Below is a small trained network, with its code and all its weights. Each question gives an input and a class and asks what happens when units are switched off, that is, made to give their printed mean instead of their output.

import numpy as np


def w(rows, s, z=0):
    codes = np.array(rows[::2]) - 128.0
    scale = np.full(codes.shape[1], s)
    scale[-1] = z or s
    return codes * scale


def f(y):
    return np.maximum(y, 0)


def log_softmax(a):
    a = a - a.max(-1, keepdims=True)
    return a - np.log(np.exp(a).sum(-1, keepdims=True))


def net(x, mask):
    res = np.array(x, float).reshape(1, 5) / 4 @ E
    y = f(res @ A[0][:, :-1].T + A[0][:, -1])
    res = res + np.where(mask, y, B[0][:, -1]) @ B[0][:, :-1]
    return log_softmax(res[-1] @ U[:, :-1].T + U[:, -1])


A, B = {}, {}
E = w([
[253,143,168,18,228,129],'x0',
[90,17,16,14,52,35],'x1',
[126,121,128,132,131,128],'x2',
[227,42,159,92,29,250],'x3',
[121,133,127,125,132,137],'x4',
],0.0068)
A[0] = w([
[231,101,177,33,222,102,54],'n1',
[192,146,147,9,235,86,89],'n2',
[36,199,111,73,173,14,135],'n3',
[166,34,58,24,83,39,2],'n4',
[44,186,179,117,228,21,114],'n5',
[44,40,114,67,72,11,56],'n6',
[168,180,254,252,146,229,32],'n7',
],0.0057,0.0052)
B[0] = w([
[22,65,111,255,73,91,202],'n1',
[61,55,107,238,108,75,211],'n2',
[188,66,135,79,39,171,237],'n3',
[129,203,231,58,192,39,221],'n4',
[202,57,162,76,61,194,240],'n5',
[155,155,194,141,192,20,220],'n6',
[102,152,236,59,154,50,254],'n7',
],0.0074,0.0065)
U = w([
[114,236,199,51,232,71,55],'0',
[150,124,108,125,115,161,254],'1',
[150,117,115,117,120,160,238],'2',
[8,98,103,250,61,114,45],'3',
[239,53,153,9,24,249,65],'4',
[138,156,3,50,239,230,109],'5',
],0.0074,0.0078)

Each question gives the input, the list of numbers given to net, and the class t.
The units are the neurons (one row each of A and B). Each row of codes is followed by its name. A weight is (code - 128) times the scale printed after its matrix; where a second scale follows, it is the last column's (A, B and U).
mask holds one flag per neuron, in row order. A switched-off neuron (its flag False) gives its mean, the last column of its row in B, instead of its output. The means were averaged over made-up inputs and are rounded, as every weight is.
A unit's drop is (log p(t) with every unit on - log p(t) with that unit switched off) / (log p(t) with every unit on - log p(t) with every unit switched off).
The circuit of an input: a set's keep is (log p(t) with only the set's units on - log p(t) with every unit switched off) / (log p(t) with every unit on - log p(t) with every unit switched off). Starting from all 7 units, units are removed one at a time, each time the one whose removal leaves the highest keep (on an exact tie, the one counted first), for as long as the keep stays at least 0.8.
units of the circuit, in order: the units of the circuit, biggest drop first
most important unit: the unit with the biggest drop
k most important neurons: the k neurons with the biggest drops, biggest first
drop of u: that unit's drop, to one decimal
input [7,1,-5,5,6], class 3: units of the circuit, in order	n1; n2
input [8,5,6,6,1], class 3: most important unit	n1
input [-4,8,-2,8,-5], class 0: units of the circuit, in order	n4; n6
input [4,-5,-4,6,-6], class 1: units of the circuit, in order	n1; n5
input [4,-3,-5,-8,6], class 4: units of the circuit, in order	n5; n3
input [-4,6,-2,-2,-1], class 0: units of the circuit, in order	n6; n4
input [-4,1,-4,-7,-5], class 4: 2 most important neurons	n3; n5
input [6,4,5,-3,-1], class 3: 3 most important neurons	n2; n1; n7
input [3,7,7,1,-2], class 0: 2 most important neurons	n4; n6
input [5,2,-7,5,0], class 2: units of the circuit, in order	n5; n1
input [1,8,0,-3,-5], class 0: 2 most important neurons	n4; n6
input [3,7,8,6,-7], class 2: 2 most important neurons	n7; n1
input [7,-2,-5,-6,-2], class 3: units of the circuit, in order	n2; n1
input [-3,3,3,-6,4], class 4: most important unit	n3
input [-5,-5,3,-7,3], class 4: 2 most important neurons	n5; n3
input [-8,-8,-1,-5,2], class 0: 3 most important neurons	n7; n1; n2
input [1,-3,3,-7,-7], class 1: drop of n3	-0.5
input [-8,-8,4,-1,2], class 0: drop of n2	0.1
input [-6,8,6,0,-4], class 0: drop of n6	0.3
input [-7,8,3,-6,6], class 0: units of the circuit, in order	n6
